Below are the code and all the weights of a small trained network. Each question names an input and a class and asks about switching units off, where a switched-off unit gives its printed mean instead of its output.

import numpy as np


def w(rows, s, z=0):
    codes = np.array(rows[::2]) - 128.0
    scale = np.full(codes.shape[1], s)
    scale[-1] = z or s
    return codes * scale


def f(y):
    return np.maximum(y, 0)


def log_softmax(a):
    a = a - a.max(-1, keepdims=True)
    return a - np.log(np.exp(a).sum(-1, keepdims=True))


def net(x, mask):
    res = np.array(x, float).reshape(1, 8) / 4 @ E
    y = f(res @ A[0][:, :-1].T + A[0][:, -1])
    res = res + np.where(mask, y, B[0][:, -1]) @ B[0][:, :-1]
    return log_softmax(res[-1] @ U[:, :-1].T + U[:, -1])


A, B = {}, {}
E = w([
[127,78,101,125,233,74,151,115],'x0',
[100,52,128,146,134,58,142,135],'x1',
[107,94,71,141,98,84,130,224],'x2',
[95,180,157,131,102,87,197,159],'x3',
[2,87,114,153,97,171,118,116],'x4',
[144,192,124,201,143,153,178,81],'x5',
[129,73,105,96,29,113,197,76],'x6',
[121,75,136,176,138,31,126,73],'x7',
],0.0085)
A[0] = w([
[86,135,169,157,53,81,66,156,114],'N1',
[130,67,160,208,166,142,99,79,166],'N2',
[132,145,125,163,78,107,232,53,107],'N3',
[163,232,137,154,146,133,130,133,168],'N4',
[106,88,162,196,169,125,130,88,252],'N5',
[88,53,85,157,180,58,95,129,73],'N6',
[116,169,127,195,114,141,203,167,173],'N7',
[118,161,196,186,15,68,35,154,161],'N8',
[86,91,139,125,72,154,225,161,236],'N9',
[112,198,224,142,155,112,138,160,231],'N10',
[194,254,142,102,93,228,158,62,205],'N11',
[42,55,114,113,16,167,133,89,183],'N12',
[145,48,100,45,129,100,129,127,254],'N13',
[165,127,151,176,231,126,90,83,172],'N14',
],0.0084,0.0042)
B[0] = w([
[117,112,178,92,128,145,90,160,170],'N1',
[80,172,96,114,76,105,154,83,180],'N2',
[189,77,144,254,158,65,137,134,193],'N3',
[64,171,109,110,99,167,131,118,191],'N4',
[105,176,123,129,115,109,153,68,196],'N5',
[74,155,71,129,96,148,42,159,193],'N6',
[107,160,167,154,128,90,141,54,173],'N7',
[132,115,165,17,103,109,78,165,190],'N8',
[101,172,144,119,126,83,125,119,209],'N9',
[54,154,111,99,131,77,158,101,193],'N10',
[127,168,172,119,80,158,18,196,250],'N11',
[86,197,142,97,58,125,102,97,228],'N12',
[120,132,224,128,133,104,103,127,210],'N13',
[102,181,116,112,82,110,122,129,203],'N14',
],0.0094,0.012)
U = w([
[150,127,140,182,155,136,78,180,156],'0',
[160,89,89,158,206,168,173,124,21],'1',
[147,137,75,144,115,229,111,173,3],'2',
[110,136,163,165,153,61,201,80,172],'3',
[172,79,189,83,136,122,95,167,101],'4',
[63,194,134,83,60,132,101,122,174],'5',
[110,128,93,131,249,140,141,179,32],'6',
[144,103,35,194,146,120,160,80,49],'7',
],0.011,0.0033)

Each question gives the input, the list of numbers given to net, and the class t.
The units are the neurons (one row each of A and B). Each row of codes is followed by its name. A weight is (code - 128) times the scale printed after its matrix; where a second scale follows, it is the last column's (A, B and U).
mask holds one flag per neuron, in row order. A switched-off neuron (its flag False) gives its mean, the last column of its row in B, instead of its output. The means were averaged over made-up inputs and are rounded, as every weight is.
A unit's drop is (log p(t) with every unit on - log p(t) with that unit switched off) / (log p(t) with every unit on - log p(t) with every unit switched off).
most important unit: the unit with the biggest drop
k most important neurons: the k neurons with the biggest drops, biggest first
drop when u is switched off: that unit's drop, to one decimal
input [4,1,-7,-3,-3,-4,0,-5], class 4: most important unit	N12
input [8,-6,5,3,-7,7,-2,5], class 3: 2 most important neurons	(N11; N12)
input [3,0,1,6,-2,-1,-2,-1], class 3: 3 most important neurons	(N11; N12; N6)
input [7,-7,8,-6,-8,7,6,8], class 3: 3 most important neurons	(N13; N11; N14)
input [2,5,2,-4,-4,3,1,8], class 7: 2 most important neurons	(N11; N12)
input [5,1,-4,-1,-1,1,5,7], class 3: 2 most important neurons	(N3; N11)
input [3,2,-4,8,-4,-3,-3,8], class 3: 2 most important neurons	(N11; N12)
input [8,-6,5,4,-6,-5,4,7], class 3: 2 most important neurons	(N11; N8)
input [7,-3,4,8,-1,7,-6,6], class 3: 4 most important neurons	(N11; N12; N7; N8)
input [4,1,-5,4,1,-5,3,8], class 3: 4 most important neurons	(N11; N3; N8; N4)
input [7,1,-7,-4,3,3,5,3], class 3: 2 most important neurons	(N11; N3)
input [4,-3,3,-4,-5,-7,-7,0], class 0: drop when N8 is switched off	0.3
input [2,4,-6,4,-5,-8,1,-1], class 4: drop when N11 is switched off	-0.1
input [1,8,2,-6,-6,-7,5,2], class 4: most important unit	N13
input [5,-2,-3,-5,3,8,3,8], class 7: drop when N5 is switched off	-0.1
